Below is a small trained network, with its code and all its weights. Each question gives an input and a class and asks what happens when units are switched off, that is, made to give their printed mean instead of their output.

import numpy as np


def w(rows, s, z=0):
    codes = np.array(rows[::2]) - 128.0
    scale = np.full(codes.shape[1], s)
    scale[-1] = z or s
    return codes * scale


def f(y):
    return np.maximum(y, 0)


def log_softmax(a):
    a = a - a.max(-1, keepdims=True)
    return a - np.log(np.exp(a).sum(-1, keepdims=True))


def net(x, mask):
    res = np.array(x, float).reshape(1, 7) / 4 @ E
    y = f(res @ A[0][:, :-1].T + A[0][:, -1])
    res = res + np.where(mask, y, B[0][:, -1]) @ B[0][:, :-1]
    return log_softmax(res[-1] @ U[:, :-1].T + U[:, -1])


A, B = {}, {}
E = w([
[129,128,128,128,129,128],'x0',
[166,208,219,222,154,152],'x1',
[193,159,119,118,109,1],'x2',
[128,129,128,127,129,128],'x3',
[41,150,102,170,220,56],'x4',
[177,18,110,201,170,120],'x5',
[164,208,7,160,138,174],'x6',
],0.012)
A[0] = w([
[215,107,140,106,79,163,108],'n1',
[75,114,125,133,162,193,82],'n2',
[67,123,90,99,174,90,87],'n3',
[162,154,155,209,149,136,135],'n4',
[124,69,89,105,124,106,115],'n5',
[105,117,132,112,118,186,45],'n6',
[187,37,127,171,160,140,70],'n7',
[68,199,157,52,123,124,37],'n8',
[199,159,123,103,144,53,51],'n9',
[103,73,66,6,104,116,84],'n10',
[151,180,194,182,124,140,111],'n11',
[113,91,190,106,129,102,69],'n12',
[100,177,138,67,108,119,67],'n13',
[137,126,172,105,145,115,38],'n14',
[66,105,138,139,151,207,115],'n15',
[190,128,129,127,62,92,84],'n16',
[72,191,126,87,83,143,61],'n17',
[190,119,139,92,85,145,91],'n18',
[150,180,36,187,101,153,79],'n19',
[118,96,167,126,115,125,107],'n20',
[147,124,137,126,88,87,1],'n21',
[71,85,214,91,114,93,130],'n22',
[126,144,123,136,142,72,73],'n23',
[130,181,169,117,137,137,142],'n24',
[149,137,168,176,138,136,99],'n25',
[185,97,119,102,46,167,57],'n26',
[87,135,109,167,184,100,59],'n27',
[168,134,136,84,102,152,66],'n28',
[45,150,116,171,165,67,63],'n29',
[92,93,70,91,95,128,129],'n30',
[139,110,138,109,123,198,117],'n31',
[89,81,155,110,89,98,108],'n32',
[150,66,103,197,148,114,91],'n33',
[156,126,117,95,124,72,38],'n34',
[124,158,66,118,124,139,112],'n35',
[112,130,220,155,113,113,122],'n36',
],0.015,0.0026)
B[0] = w([
[41,118,134,137,108,132,235],'n1',
[141,177,153,92,137,62,205],'n2',
[71,106,164,147,135,162,193],'n3',
[152,105,141,171,152,147,233],'n4',
[186,97,159,177,157,148,195],'n5',
[134,155,156,92,122,90,184],'n6',
[151,104,103,150,63,71,237],'n7',
[153,57,111,161,53,76,210],'n8',
[155,183,175,66,157,84,215],'n9',
[156,130,174,194,184,181,253],'n10',
[132,115,171,167,211,175,234],'n11',
[132,155,68,95,120,151,189],'n12',
[159,83,124,155,92,92,188],'n13',
[138,146,98,119,138,144,156],'n14',
[162,206,192,63,134,63,223],'n15',
[91,159,161,86,160,90,203],'n16',
[161,84,123,138,96,100,205],'n17',
[70,111,141,114,110,145,206],'n18',
[144,178,2,95,134,164,254],'n19',
[114,143,89,100,130,142,171],'n20',
[126,167,135,115,134,111,161],'n21',
[138,152,37,89,117,175,225],'n22',
[106,138,157,88,150,99,175],'n23',
[162,84,142,189,97,131,187],'n24',
[158,115,149,170,155,149,195],'n25',
[72,118,145,148,128,145,234],'n26',
[51,128,145,139,92,141,201],'n27',
[88,111,123,145,118,125,185],'n28',
[48,139,145,138,123,136,219],'n29',
[178,115,176,141,196,153,208],'n30',
[95,157,149,90,145,93,200],'n31',
[146,142,66,119,148,171,186],'n32',
[151,62,115,108,59,90,219],'n33',
[151,171,162,107,140,104,173],'n34',
[132,105,60,128,167,149,194],'n35',
[151,140,79,137,148,167,205],'n36',
],0.011,0.016)
U = w([
[174,118,187,179,176,177,252],'0',
[136,162,46,94,136,164,172],'1',
[2,124,174,130,116,124,92],'2',
[146,195,198,63,146,52,81],'3',
[174,59,131,157,66,68,76],'4',
],0.018,0.0011)

Each question gives the input, the list of numbers given to net, and the class t.
The units are the neurons (one row each of A and B). Each row of codes is followed by its name. A weight is (code - 128) times the scale printed after its matrix; where a second scale follows, it is the last column's (A, B and U).
mask holds one flag per neuron, in row order. A switched-off neuron (its flag False) gives its mean, the last column of its row in B, instead of its output. The means were averaged over made-up inputs and are rounded, as every weight is.
A unit's drop is (log p(t) with every unit on - log p(t) with that unit switched off) / (log p(t) with every unit on - log p(t) with every unit switched off).
The circuit of an input: a set's keep is (log p(t) with only the set's units on - log p(t) with every unit switched off) / (log p(t) with every unit on - log p(t) with every unit switched off). Starting from the 12 units with the biggest drops (on a tie, the unit counted first), units are removed one at a time, each time the one whose removal leaves the highest keep (on an exact tie, the one counted first), for as long as the keep stays at least 0.8.
units of the circuit, in order: the units of the circuit, biggest drop first
most important unit: the unit with the biggest drop
k most important neurons: the k neurons with the biggest drops, biggest first
drop when u is switched off: that unit's drop, to one decimal
input [6,5,5,6,3,-7,-5], class 4: most important unit : n8
input [4,7,-6,8,-5,-3,8], class 1: 4 most important neurons : [n19 n10 n30 n5]
input [-6,3,7,-5,-6,2,5], class 3: 2 most important neurons : [n9 n16]
input [0,6,-2,-2,7,2,5], class 2: 3 most important neurons : [n27 n29 n10]
input [2,2,5,-1,3,5,1], class 3: 3 most important neurons : [n9 n8 n23]
input [-2,-6,6,-6,6,5,-6], class 0: 3 most important neurons : [n5 n10 n19]
input [4,-6,-3,1,-1,7,6], class 4: 2 most important neurons : [n7 n33]
input [-2,-2,-2,7,2,-8,7], class 4: 4 most important neurons : [n8 n17 n13 n22]
input [2,-7,-5,3,-7,3,3], class 0: 2 most important neurons : [n10 n30]
input [5,-7,-2,2,-8,8,1], class 2: 2 most important neurons : [n1 n26]
input [4,2,-1,-2,7,6,-4], class 2: 2 most important neurons : [n29 n27]
input [8,-6,-8,2,0,-7,-1], class 3: 2 most important neurons : [n15 n2]
input [-2,-7,1,-2,4,-5,0], class 0: drop when n10 is switched off : 0.5
input [2,1,-2,4,8,8,-8], class 1: units of the circuit, in order : [n22]
input [-7,-3,-6,-3,1,-4,-5], class 3: drop when n2 is switched off : 0.3
input [-8,4,-1,-3,-2,5,-1], class 4: drop when n33 is switched off : 0.3
